Each row has two labels, one from each of two sets.
[ -6   1  -6  -8   3  11   1   2  -2   0  -1   4  14  -4   7  -1   0   2
  -2   5   3  -6   4 -15  -1  -4  -4   3]
jq, (1)
[-19  -2   4 -12   4   5  10   1   0  -5  -1  -5   4  -5   0  -5  -4  -2
  -2   5  -5 -22   0  -9   2   7  -5   3]
jq, (13)
[ -8 -12  -4  -7  11  12  23   4   4  -1  -1   3   2 -31   3  -5  -4  -3
  -6   8   1 -19   4  -1  -1  -2  -3  22]
jq, (12)
[ -1 -11  -3  -9  -7  -1   9   0   5  -8   2  -2   6   4   5  -3  -5  -5
 -10   4  -2   5   5   3  -5   5   6  -3]
cg, (6)
[-13  -5   1  -8   4  15   9   4   3  -3  -2   2   4  15   4   0  -5  -9
  -9   4   2 -26   3 -11   2   0  -1   4]
jq, (6)
[  0  -4   0  -6  13   6  34   2  -3  -4   2   3   6  -4  -1   0  -6  -3
  -6  -1   0 -10   6   0   1   7  -4   5]
jq, (12)
[-14  -6   5  -3  -1   6 -20   4   4  -5  -1   0   4  -4   0  -1   5  -7
 -10   6   3 -16   2 -20   0   0   3   6]
jq, (7)
[-12  -8  -7 -10   3   8 -24   4  -1  -6  -7   3  10   0   4  -8  -6  -5
  -9   2   4 -17   0 -10   2   3   8   5]
jq, (12)
[-15  -5  -2  -6   6  14  -3   2  -2  -3   3   2   0   0   9   0  -2  -8
 -13   3   0  -8   6 -13   2   1  -4  -2]
jq, (6)
[-14  -7  -2  -5   5   9  -6   5   1  -9  -3   2   4  -6   5  -6  -8  -1
   4  -7  -3  -7   9  -6  -3   4   6   6]
jq, (13)
[-12  -5   0   0  16   7  -6   7   8   0  -2   4   4  -2  -9  -7  -4  -6
  -8   4   0 -14  -2  -9   2   8 -13   3]
jq, (13)
[ -2   1   0   6   1  -1  19   6   1  -3 -18   3  -1  -7   1   2 -16  -1
  11  -1   3  -9   4  -1  -3   4 -11   3]
jq, (13)
[-12   1   2  -6  26   8  13  -2   1  -5  -5   2   3  -4   3  -5  -4  -8
  -9   4   8 -17   5   3   3   6   3   1]
jq, (13)
[ -4 -16   0 -20  13   8  24  -2  -6  -4   5   4   9   1   5 -20  -8 -14
 -22  12  -3  -6  -1   8   7  -1   4  -1]
cg, (1)
[ -6  -9   0  -8  13   9   2   7   5 -10  -1   4   7  -6   2  -4  -6  -9
 -14   7  -3 -20   6 -13   4   2  -3   2]
jq, (13)
[-28 -17   3 -19  13   6 -19  -2  -6 -14  -1  -1  13   6  11 -27  -7 -11
 -21  15   1 -16   0  -6  13  -3  13  -1]
cg, (7)
[-12  -2 -55  -5  12  12 -19   4  -2  -8 -16   4  14  -2  -3  -9  -2  -3
  -4  -1   0 -16   2 -11   3  -2   5  -3]
jq, (7)
[ -8  -9  -3  -8   7  13 -10   3  -1  12  -1   2  12   3   5  -7  -2  -6
 -11   1   1 -14   2 -15   2  -3   2   6]
jq, (1)
[-20 -11   6  -7  13  -4  38  -3  -5 -12  -2  -1  -9   2  -1  -8 -19  -4
  -4   9   1  -6   3   6   9   7  -4  -2]
cg, (13)
[ -8   0  -4  -4  -6   2 -19  -2  -4   0   2   5  18   2   5  -2  -2  -3
 -10  -1   3  -6  -3 -12  -1  -2   8   3]
jq, (1)
[ -2  -2   2   2   4   2   4   3   4  -2  -1  -3   3  -1   0  12  -7  -4
  -5  -1   0 -11   5  -7  -2   3   0   1]
jq, (6)
[  1   2  -1   1  -8  11 -20   6  -2  -6   1   1   4   0   2  -3  -4  -2
 -15  -1   5  -9  -4 -10   4   7  -1   2]
jq, (7)
[-20  -7  -2  -9  18   9   7   1  -6  -4  -5   8   6  -1   0 -24  -1  -6
  -5  19  -1 -17   4   3   4  11   3   3]
jq, (13)
[-28 -11   0 -12  16   8 -16   9  -4  -6  -3  11   6  -4  -2  -8  -9 -10
  -7   2  -5 -18  -5 -17   2   3  -1   1]
jq, (13)
[ -8  -2   0  -9   7   5  22   5  -1  -3  -4   3  -6  -4   2   2  -2  -6
  -4   2   3 -14   3  -7   2  -3  -5   1]
jq, (13)
[ -2  -5  -5   6   0   9 -18  -1  -8  -5  -2   2   3  -1  14   7  -7  -4
  -6   5   0 -11   2 -12   2   1   0   3]
jq, (7)
[-14 -16   5 -13   4   2 -13  -2   0  -5   4   0   9   9  10 -10  -4  -4
 -14   6  -2   0  -2   0   3   2  10  -4]
cg, (13)
[  3   0  -1   5  11  12  -5   6  -3   0  -1   5  -1  -2   0  -1   1  -9
   0  -1  -2 -12   2  -2   1   1  -8   5]
jq, (13)
